Below is a small trained network, with its code and all its weights. Each question gives an input and a class and asks what happens when units are switched off, that is, made to give their printed mean instead of their output.

import numpy as np


def w(rows, s, z=0):
    codes = np.array(rows[::2]) - 128.0
    scale = np.full(codes.shape[1], s)
    scale[-1] = z or s
    return codes * scale


def f(y):
    return np.maximum(y, 0)


def log_softmax(a):
    a = a - a.max(-1, keepdims=True)
    return a - np.log(np.exp(a).sum(-1, keepdims=True))


def net(x, mask):
    res = np.array(x, float).reshape(1, 6) / 4 @ E
    y = f(res @ A[0][:, :-1].T + A[0][:, -1])
    res = res + np.where(mask, y, B[0][:, -1]) @ B[0][:, :-1]
    return log_softmax(res[-1] @ U[:, :-1].T + U[:, -1])


A, B = {}, {}
E = w([
[223,123,192,147,110,126,61,34,205,160],'x0',
[98,76,123,179,165,62,191,9,80,129],'x1',
[167,61,137,167,222,80,45,206,120,105],'x2',
[126,123,117,129,138,137,131,121,143,125],'x3',
[92,13,175,58,116,104,142,149,180,203],'x4',
[149,116,138,130,116,122,156,133,135,101],'x5',
],0.011)
A[0] = w([
[233,152,160,141,124,104,75,90,151,184,149],'N1',
[146,166,206,148,57,112,72,38,119,158,143],'N2',
[142,169,66,68,83,89,131,95,114,158,13],'N3',
[77,96,112,210,207,76,188,73,130,128,65],'N4',
[128,114,134,170,116,116,79,148,110,134,69],'N5',
[106,88,122,195,174,55,51,187,140,80,93],'N6',
[209,129,184,157,139,157,89,65,150,168,148],'N7',
[171,53,97,162,244,119,59,172,120,73,109],'N8',
[146,47,131,178,170,88,89,169,121,127,59],'N9',
[173,194,107,110,72,175,65,244,185,115,13],'N10',
[213,130,114,125,118,123,109,97,197,144,74],'N11',
[149,183,80,181,116,168,90,156,143,50,77],'N12',
[169,192,68,207,95,141,98,104,92,53,56],'N13',
[105,108,82,73,125,142,145,187,92,102,113],'N14',
[155,121,148,127,212,112,132,183,94,130,117],'N15',
[8,124,95,106,172,160,195,181,94,92,153],'N16',
[128,130,137,116,102,149,167,96,112,98,29],'N17',
[54,110,76,105,169,94,146,152,75,127,121],'N18',
[80,137,94,152,119,104,161,194,64,69,125],'N19',
[156,226,85,168,169,139,145,94,102,91,66],'N20',
[123,118,172,77,167,76,139,50,51,72,2],'N21',
[114,165,83,171,146,126,132,151,135,74,66],'N22',
[174,91,145,138,245,125,97,173,115,97,105],'N23',
[96,218,89,44,24,213,218,53,135,142,84],'N24',
[214,255,108,221,156,143,95,120,62,82,67],'N25',
[114,97,162,79,139,98,100,99,180,113,77],'N26',
[104,112,31,105,141,98,149,200,85,97,147],'N27',
[72,133,135,84,50,199,167,63,135,148,86],'N28',
[147,194,92,184,113,106,103,85,87,52,54],'N29',
[83,42,117,51,98,40,143,166,163,233,73],'N30',
[112,150,95,133,126,120,186,170,79,151,95],'N31',
[157,207,126,57,121,185,108,241,200,131,22],'N32',
[213,134,161,172,130,114,94,91,165,157,125],'N33',
[161,145,168,158,122,105,86,85,169,128,100],'N34',
[22,128,113,117,136,122,179,187,72,93,150],'N35',
[114,37,108,39,131,52,146,119,173,156,15],'N36',
[70,91,145,195,132,75,143,41,45,122,49],'N37',
[129,40,197,33,119,188,154,188,167,167,26],'N38',
[106,93,68,202,167,5,151,9,68,152,57],'N39',
],0.0094,0.003)
B[0] = w([
[191,115,84,90,142,164,95,58,148,73,205],'N1',
[170,121,88,78,151,148,98,93,151,51,197],'N2',
[124,169,143,113,109,88,142,115,101,126,153],'N3',
[171,146,107,197,48,134,166,175,208,195,202],'N4',
[97,166,110,115,109,89,115,122,171,116,151],'N5',
[87,220,133,91,71,81,173,112,81,81,209],'N6',
[167,89,65,95,170,165,72,87,114,45,202],'N7',
[61,249,119,49,91,66,183,155,12,81,229],'N8',
[81,165,130,71,105,56,149,103,87,148,193],'N9',
[186,170,84,201,42,142,151,245,222,209,233],'N10',
[179,131,104,94,146,181,63,87,151,91,180],'N11',
[69,82,181,140,153,147,118,125,164,211,200],'N12',
[67,79,200,91,172,191,171,119,116,175,217],'N13',
[206,72,99,139,156,179,126,58,180,97,185],'N14',
[124,164,142,94,90,62,154,111,137,77,181],'N15',
[184,90,90,88,183,166,69,81,144,42,226],'N16',
[144,138,131,108,102,82,168,134,99,124,152],'N17',
[184,119,87,110,157,180,79,91,112,122,196],'N18',
[179,102,106,84,174,151,68,88,164,116,205],'N19',
[69,90,192,114,173,165,135,135,94,167,207],'N20',
[145,146,112,192,96,142,163,172,156,169,170],'N21',
[104,101,157,91,140,188,115,98,157,152,172],'N22',
[53,212,128,71,99,45,188,189,86,81,206],'N23',
[89,225,144,42,62,2,160,173,71,50,246],'N24',
[58,57,228,126,202,181,137,140,56,185,247],'N25',
[126,120,136,106,154,156,90,76,91,152,162],'N26',
[168,114,58,137,197,158,99,71,133,58,207],'N27',
[18,198,140,100,86,29,142,127,64,74,197],'N28',
[58,75,157,128,159,121,114,119,121,182,206],'N29',
[62,56,224,111,180,194,174,84,144,163,221],'N30',
[148,164,94,98,146,152,96,88,146,105,176],'N31',
[237,132,89,203,65,122,193,236,173,192,229],'N32',
[218,103,94,137,167,154,43,82,97,64,195],'N33',
[136,126,77,136,187,146,67,77,139,106,178],'N34',
[215,115,109,88,143,172,51,24,122,115,218],'N35',
[84,55,194,120,148,145,153,122,124,202,192],'N36',
[157,168,89,226,48,145,116,198,152,183,205],'N37',
[61,86,178,139,162,160,97,133,106,223,213],'N38',
[170,118,95,221,39,139,158,216,206,177,233],'N39',
],0.0066,0.016)
U = w([
[200,103,77,94,158,138,85,52,148,62,219],'0',
[79,198,145,71,92,4,148,118,99,89,217],'1',
[64,52,233,113,163,144,130,100,135,214,60],'2',
[198,137,86,189,67,108,140,188,194,200,1],'3',
],0.012,0.00094)

Each question gives the input, the list of numbers given to net, and the class t.
The units are the neurons (one row each of A and B). Each row of codes is followed by its name. A weight is (code - 128) times the scale printed after its matrix; where a second scale follows, it is the last column's (A, B and U).
mask holds one flag per neuron, in row order. A switched-off neuron (its flag False) gives its mean, the last column of its row in B, instead of its output. The means were averaged over made-up inputs and are rounded, as every weight is.
A unit's drop is (log p(t) with every unit on - log p(t) with that unit switched off) / (log p(t) with every unit on - log p(t) with every unit switched off).
The circuit of an input: a set's keep is (log p(t) with only the set's units on - log p(t) with every unit switched off) / (log p(t) with every unit on - log p(t) with every unit switched off). Starting from the 12 units with the biggest drops (on a tie, the unit counted first), units are removed one at a time, each time the one whose removal leaves the highest keep (on an exact tie, the one counted first), for as long as the keep stays at least 0.8.
circuit, biggest first: the units of the circuit, biggest drop first
unit that matters most: the unit with the biggest drop
top k neurons: the k neurons with the biggest drops, biggest first
drop when u is switched off: that unit's drop, to one decimal
input [1,7,-3,2,6,4], class 3: unit that matters most : N39
input [-6,8,0,-7,-2,-6], class 3: top 2 neurons : N39, N37
input [-3,7,-7,-8,4,5], class 1: top 4 neurons : N24, N28, N10, N32
input [-6,4,-6,-5,-3,-6], class 0: top 3 neurons : N16, N35, N8
input [5,-2,4,-1,5,0], class 0: top 2 neurons : N25, N1
input [2,-8,-6,-1,5,1], class 3: top 2 neurons : N32, N10
input [1,-2,7,7,-7,-1], class 1: top 3 neurons : N8, N23, N6
input [4,5,-6,-1,4,7], class 1: top 2 neurons : N28, N24
input [-6,8,6,-6,-7,2], class 3: top 3 neurons : N39, N37, N4
input [-4,-8,8,4,6,6], class 1: top 2 neurons : N8, N23
input [4,4,2,0,4,-4], class 0: top 2 neurons : N25, N10
input [3,-5,-4,2,-5,6], class 2: top 3 neurons : N25, N13, N39
input [-7,-3,2,4,-8,0], class 2: top 3 neurons : N25, N12, N13
input [-5,7,2,2,3,4], class 3: circuit, biggest first : N39
input [4,-2,6,-6,-7,1], class 2: top 4 neurons : N25, N24, N13, N12
input [8,1,-5,-4,8,3], class 0: drop when N1 is switched off : 0.2
input [0,-5,-7,8,3,-8], class 1: drop when N24 is switched off : 0.4
input [-7,6,-6,7,4,-4], class 0: drop when N16 is switched off : 0.3
